Below are the code and all the weights of a small trained network. Each question names an input and a class and asks about switching units off, where a switched-off unit gives its printed mean instead of its output.

import numpy as np


def w(rows, s, z=0):
    codes = np.array(rows[::2]) - 128.0
    scale = np.full(codes.shape[1], s)
    scale[-1] = z or s
    return codes * scale


def f(y):
    return np.maximum(y, 0)


def log_softmax(a):
    a = a - a.max(-1, keepdims=True)
    return a - np.log(np.exp(a).sum(-1, keepdims=True))


def net(x, mask):
    res = np.array(x, float).reshape(1, 4) / 4 @ E
    y = f(res @ A[0][:, :-1].T + A[0][:, -1])
    res = res + np.where(mask, y, B[0][:, -1]) @ B[0][:, :-1]
    return log_softmax(res[-1] @ U[:, :-1].T + U[:, -1])


A, B = {}, {}
E = w([
[128,57,93,234,163,6,138,136],'x0',
[63,145,202,111,212,128,34,36],'x1',
[141,206,125,148,127,119,69,120],'x2',
[30,171,108,92,141,146,148,82],'x3',
],0.012)
A[0] = w([
[90,93,95,206,147,22,142,104,55],'neuron 0',
[70,145,113,187,130,77,106,128,58],'neuron 1',
[7,132,50,193,143,23,249,126,186],'neuron 2',
[253,120,123,77,51,209,246,224,154],'neuron 3',
[150,134,146,202,147,45,65,115,107],'neuron 4',
[194,214,129,181,103,100,28,152,136],'neuron 5',
[63,135,200,58,161,205,56,66,253],'neuron 6',
],0.011,0.0047)
B[0] = w([
[176,145,147,165,183,109,117,174,206],'neuron 0',
[194,130,125,127,89,115,73,173,165],'neuron 1',
[139,71,70,91,82,167,160,63,221],'neuron 2',
[253,134,93,140,142,105,157,126,250],'neuron 3',
[76,77,125,148,193,137,141,139,193],'neuron 4',
[135,102,120,120,177,127,88,103,178],'neuron 5',
[130,183,110,94,106,131,87,97,238],'neuron 6',
],0.021,0.023)
U = w([
[91,169,217,150,93,145,163,132,42],'0',
[223,92,133,175,141,105,215,123,188],'1',
[120,177,231,185,197,72,132,159,3],'2',
[64,172,202,143,64,72,189,129,39],'3',
[113,113,143,134,171,119,51,56,114],'4',
[1,119,170,64,5,211,247,31,69],'5',
[164,253,146,57,85,143,113,37,230],'6',
],0.0073,0.0052)

Each question gives the input, the list of numbers given to net, and the class t.
The units are the neurons (one row each of A and B). Each row of codes is followed by its name. A weight is (code - 128) times the scale printed after its matrix; where a second scale follows, it is the last column's (A, B and U).
mask holds one flag per neuron, in row order. A switched-off neuron (its flag False) gives its mean, the last column of its row in B, instead of its output. The means were averaged over made-up inputs and are rounded, as every weight is.
A unit's drop is (log p(t) with every unit on - log p(t) with that unit switched off) / (log p(t) with every unit on - log p(t) with every unit switched off).
The circuit of an input: a set's keep is (log p(t) with only the set's units on - log p(t) with every unit switched off) / (log p(t) with every unit on - log p(t) with every unit switched off). Starting from all 7 units, units are removed one at a time, each time the one whose removal leaves the highest keep (on an exact tie, the one counted first), for as long as the keep stays at least 0.8.
circuit, biggest first: the units of the circuit, biggest drop first
unit that matters most: the unit with the biggest drop
top k neurons: the k neurons with the biggest drops, biggest first
drop when u is switched off: that unit's drop, to one decimal
input [2,7,8,3], class 4: unit that matters most => neuron 4
input [1,6,-2,-3], class 4: top 3 neurons => neuron 3; neuron 4; neuron 2
input [-2,2,1,-3], class 6: top 2 neurons => neuron 4; neuron 0
input [8,6,7,2], class 4: top 4 neurons => neuron 3; neuron 2; neuron 5; neuron 4
input [3,0,-6,6], class 5: circuit, biggest first => neuron 3; neuron 2
input [1,-1,4,2], class 4: top 2 neurons => neuron 3; neuron 6
input [-2,8,4,-8], class 4: top 2 neurons => neuron 4; neuron 5
input [6,4,8,-7], class 2: top 2 neurons => neuron 2; neuron 0
input [5,5,-4,-6], class 2: top 2 neurons => neuron 3; neuron 2
input [3,5,-1,3], class 4: top 3 neurons => neuron 3; neuron 4; neuron 0
input [5,4,5,0], class 4: top 2 neurons => neuron 3; neuron 5
input [-2,7,6,-4], class 4: top 2 neurons => neuron 5; neuron 4
input [5,3,8,-8], class 2: top 3 neurons => neuron 2; neuron 0; neuron 6
input [1,4,-2,-2], class 4: top 3 neurons => neuron 3; neuron 2; neuron 0
input [-7,-5,5,-1], class 1: drop when neuron 3 is switched off => 1.4
input [4,6,1,-5], class 2: drop when neuron 2 is switched off => 0.5
input [-5,-2,-5,3], class 6: drop when neuron 4 is switched off => 1.2
